Here is a tiny trained network, its code and every weight. The questions are about switching its units off for an input and a class, where a switched-off unit gives its printed mean instead of its output.

import numpy as np


def w(rows, s, z=0):
    codes = np.array(rows[::2]) - 128.0
    scale = np.full(codes.shape[1], s)
    scale[-1] = z or s
    return codes * scale


def norm(h):
    return h / np.sqrt((h * h).mean(-1, keepdims=True) + 1e-5)


def f(y):
    return y / 2 * (1 + np.tanh(0.7978845608 * (y + 0.044715 * y**3)))


def log_softmax(a):
    a = a - a.max(-1, keepdims=True)
    return a - np.log(np.exp(a).sum(-1, keepdims=True))


def net(x, mask):
    res = np.array(x, float).reshape(1, 7) / 4 @ E
    u = 0
    for l in range(2):
        y = f(norm(res) @ A[l][:, :-1].T + A[l][:, -1])
        res = res + np.where(mask[u : u + 9], y, B[l][:, -1]) @ B[l][:, :-1]
        u += 9
    return log_softmax(norm(res)[-1] @ U[:, :-1].T + U[:, -1])


A, B = {}, {}
E = w([
[243,219,178,106,43,187,172,198,27],'x0',
[80,109,246,103,144,1,92,141,140],'x1',
[108,75,177,136,56,173,237,103,136],'x2',
[78,79,4,142,75,12,136,200,80],'x3',
[218,212,127,102,222,140,101,96,116],'x4',
[224,82,195,51,193,153,110,160,31],'x5',
[31,146,130,183,126,136,168,142,151],'x6',
],0.0058)
A[0] = w([
[79,133,124,73,62,137,127,100,159,4],'0.n0',
[118,93,108,69,101,123,114,105,150,85],'0.n1',
[64,149,98,103,172,94,102,95,116,88],'0.n2',
[82,109,142,162,162,53,108,179,155,71],'0.n3',
[80,119,65,104,175,118,79,112,153,10],'0.n4',
[82,127,156,103,122,117,128,113,138,68],'0.n5',
[99,139,110,92,99,59,65,147,58,85],'0.n6',
[111,92,71,112,96,61,132,86,216,97],'0.n7',
[163,201,126,159,51,150,254,135,163,158],'0.n8',
],0.0083,0.004)
B[0] = w([
[171,83,195,219,154,98,228,158,150,121],'0.n0',
[134,122,187,201,214,145,231,229,126,128],'0.n1',
[85,88,118,83,94,105,203,181,233,172],'0.n2',
[160,225,149,95,86,150,94,97,102,198],'0.n3',
[123,65,185,93,143,114,254,116,166,167],'0.n4',
[117,72,183,234,110,107,117,159,217,134],'0.n5',
[179,135,194,130,247,162,137,43,69,184],'0.n6',
[180,90,113,80,162,103,163,53,121,200],'0.n7',
[120,147,125,61,44,208,116,98,126,253],'0.n8',
],0.0068,0.0055)
A[1] = w([
[127,125,107,152,79,58,156,204,82,187],'1.n0',
[165,135,160,82,83,13,84,191,29,142],'1.n1',
[104,39,236,211,64,169,72,241,130,227],'1.n2',
[132,172,129,191,132,48,161,151,148,110],'1.n3',
[97,104,65,94,96,115,162,114,115,55],'1.n4',
[90,130,94,130,176,71,123,120,253,3],'1.n5',
[83,63,85,155,154,123,127,100,130,37],'1.n6',
[76,163,138,140,164,63,52,127,224,31],'1.n7',
[118,149,153,160,137,96,147,172,197,62],'1.n8',
],0.007,0.0034)
B[1] = w([
[164,176,115,131,115,196,83,161,156,160],'1.n0',
[253,147,84,109,156,139,35,121,82,252],'1.n1',
[126,125,110,119,181,98,139,87,204,230],'1.n2',
[124,179,77,103,139,201,166,114,133,129],'1.n3',
[80,80,129,240,110,95,157,164,173,148],'1.n4',
[112,131,169,109,98,134,157,131,146,221],'1.n5',
[124,108,109,163,160,63,175,113,125,146],'1.n6',
[115,138,161,107,106,165,160,41,180,189],'1.n7',
[120,107,124,79,94,127,164,103,170,126],'1.n8',
],0.011,0.0035)
U = w([
[205,254,141,53,175,204,73,116,27,234],'0',
[63,186,150,95,42,177,208,91,177,147],'1',
[47,146,58,214,96,88,155,197,72,2],'2',
[75,65,129,119,173,22,222,89,206,140],'3',
],0.0083,0.0046)

Each question gives the input, the list of numbers given to net, and the class t.
The units are the neurons (one row each of A and B). Each row of codes is followed by its name. A weight is (code - 128) times the scale printed after its matrix; where a second scale follows, it is the last column's (A, B and U).
mask holds one flag per neuron, layer by layer. A switched-off neuron (its flag False) gives its mean, the last column of its row in B, instead of its output. The means were averaged over made-up inputs and are rounded, as every weight is.
A unit's drop is (log p(t) with every unit on - log p(t) with that unit switched off) / (log p(t) with every unit on - log p(t) with every unit switched off).
The circuit of an input: a set's keep is (log p(t) with only the set's units on - log p(t) with every unit switched off) / (log p(t) with every unit on - log p(t) with every unit switched off). Starting from the 12 units with the biggest drops (on a tie, the unit counted first), units are removed one at a time, each time the one whose removal leaves the highest keep (on an exact tie, the one counted first), for as long as the keep stays at least 0.8.
units of the circuit, in order: the units of the circuit, biggest drop first
unit that matters most: the unit with the biggest drop
top k neurons: the k neurons with the biggest drops, biggest first
top k neurons in layer l: the k neurons of layer l with the biggest drops, biggest first
drop when u is switched off: that unit's drop, to one decimal
input [-3,7,-6,4,-8,-3,-8], class 0: unit that matters most => 0.n3
input [-1,3,-3,-4,-4,4,4], class 3: units of the circuit, in order => [1.n2, 0.n5]
input [4,8,-3,7,-8,-7,5], class 0: top 2 neurons => [1.n1, 0.n3]
input [-4,-4,-6,-4,1,0,5], class 3: units of the circuit, in order => [0.n4, 0.n8]
input [-5,8,-8,1,1,-4,7], class 1: units of the circuit, in order => [0.n3, 1.n7]
input [-1,-3,0,1,0,-2,6], class 2: units of the circuit, in order => [1.n4, 1.n7]
input [4,4,-4,-7,-6,-4,7], class 3: top 2 neurons => [1.n2, 0.n5]
input [0,-1,-5,7,2,-2,5], class 3: top 3 neurons => [0.n2, 0.n4, 0.n6]
input [0,4,-8,-2,2,-6,-2], class 3: top 2 neurons in layer 0 => [0.n2, 0.n4]
input [1,-1,-3,-6,-6,2,8], class 3: units of the circuit, in order => [1.n2, 0.n3]
input [-3,-1,1,-4,-6,-6,3], class 3: top 2 neurons in layer 0 => [0.n0, 0.n7]
input [-3,4,-8,0,7,-4,1], class 3: top 2 neurons in layer 1 => [1.n0, 1.n1]
input [-5,-3,-4,3,6,1,-7], class 3: top 3 neurons in layer 0 => [0.n4, 0.n2, 0.n3]
input [5,0,2,5,-7,-3,-7], class 0: units of the circuit, in order => [1.n1]
input [-5,8,-1,-6,4,-4,-1], class 1: drop when 0.n6 is switched off => 0.1
input [-3,-3,-7,0,3,-3,-7], class 3: drop when 1.n5 is switched off => 0.0
input [5,5,2,6,-4,-8,-4], class 0: drop when 1.n1 is switched off => 0.2
input [1,-2,-6,1,-8,0,1], class 0: drop when 0.n3 is switched off => 0.4
